Here is a tiny trained network, its code and every weight. The questions are about switching its units off for an input and a class, where a switched-off unit gives its printed mean instead of its output.

import numpy as np


def w(rows, s, z=0):
    codes = np.array(rows[::2]) - 128.0
    scale = np.full(codes.shape[1], s)
    scale[-1] = z or s
    return codes * scale


def f(y):
    return y / 2 * (1 + np.tanh(0.7978845608 * (y + 0.044715 * y**3)))


def log_softmax(a):
    a = a - a.max(-1, keepdims=True)
    return a - np.log(np.exp(a).sum(-1, keepdims=True))


def net(x, mask):
    res = np.array(x, float).reshape(1, 3) / 4 @ E
    y = f(res @ A[0][:, :-1].T + A[0][:, -1])
    res = res + np.where(mask, y, B[0][:, -1]) @ B[0][:, :-1]
    return log_softmax(res[-1] @ U[:, :-1].T + U[:, -1])


A, B = {}, {}
E = w([
[26,53,7,199],'x0',
[245,216,39,239],'x1',
[179,31,233,255],'x2',
],0.0056)
A[0] = w([
[123,130,120,136,255],'n0',
[186,28,220,254,110],'n1',
[93,219,47,45,116],'n2',
[176,42,200,226,115],'n3',
[223,210,74,192,118],'n4',
[26,56,233,18,113],'n5',
[201,193,226,77,100],'n6',
[34,56,226,22,114],'n7',
[204,192,228,69,106],'n8',
[92,220,44,41,117],'n9',
[89,226,32,30,114],'n10',
[226,213,72,196,118],'n11',
[91,223,34,32,117],'n12',
[205,193,228,72,102],'n13',
[17,14,21,196,128],'n14',
[246,237,60,218,114],'n15',
[204,194,230,71,102],'n16',
[249,240,60,218,114],'n17',
[207,197,237,72,99],'n18',
[8,8,10,198,124],'n19',
[80,240,30,16,107],'n20',
[206,194,233,69,103],'n21',
],0.0051,0.0077)
B[0] = w([
[191,124,120,68,255],'n0',
[141,106,208,254,190],'n1',
[147,103,185,204,171],'n2',
[142,116,172,186,173],'n3',
[70,81,111,104,163],'n4',
[50,77,81,102,217],'n5',
[99,171,91,209,158],'n6',
[53,79,83,103,211],'n7',
[115,160,94,181,164],'n8',
[149,104,183,201,174],'n9',
[149,101,190,215,182],'n10',
[65,76,109,100,166],'n11',
[149,106,180,196,181],'n12',
[105,168,90,201,161],'n13',
[146,194,93,207,201],'n14',
[57,71,111,107,182],'n15',
[108,164,97,186,162],'n16',
[51,67,108,106,183],'n17',
[101,169,94,209,164],'n18',
[142,202,92,217,206],'n19',
[137,104,175,188,189],'n20',
[113,162,99,180,165],'n21',
],0.01,0.0064)
U = w([
[61,44,90,101,122],'0',
[172,103,251,160,119],'1',
[137,233,64,151,123],'2',
[231,132,121,39,255],'3',
[151,144,142,89,5],'4',
],0.013,0.0076)

Each question gives the input, the list of numbers given to net, and the class t.
The units are the neurons (one row each of A and B). Each row of codes is followed by its name. A weight is (code - 128) times the scale printed after its matrix; where a second scale follows, it is the last column's (A, B and U).
mask holds one flag per neuron, in row order. A switched-off neuron (its flag False) gives its mean, the last column of its row in B, instead of its output. The means were averaged over made-up inputs and are rounded, as every weight is.
A unit's drop is (log p(t) with every unit on - log p(t) with that unit switched off) / (log p(t) with every unit on - log p(t) with every unit switched off).
The circuit of an input: a set's keep is (log p(t) with only the set's units on - log p(t) with every unit switched off) / (log p(t) with every unit on - log p(t) with every unit switched off). Starting from the 12 units with the biggest drops (on a tie, the unit counted first), units are removed one at a time, each time the one whose removal leaves the highest keep (on an exact tie, the one counted first), for as long as the keep stays at least 0.8.
units of the circuit, in order: the units of the circuit, biggest drop first
k most important neurons: the k neurons with the biggest drops, biggest first
drop of u: that unit's drop, to one decimal
input [7,-4,5], class 2: units of the circuit, in order : n19, n14
input [-3,3,-3], class 3: most important neuron : n1
input [7,0,6], class 2: 2 most important neurons : n19, n14
input [-3,-6,5], class 0: 2 most important neurons : n5, n7
input [6,7,7], class 0: 4 most important neurons : n17, n15, n11, n4
input [0,4,0], class 0: 2 most important neurons : n17, n15
input [7,0,8], class 1: 2 most important neurons : n1, n3
input [0,6,-6], class 0: 2 most important neurons : n17, n15
input [-6,-8,8], class 0: 2 most important neurons : n5, n7
input [-4,3,-4], class 1: drop of n2 : 0.2
input [-8,1,-8], class 1: drop of n19 : 0.1
input [1,3,3], class 3: drop of n7 : 0.2
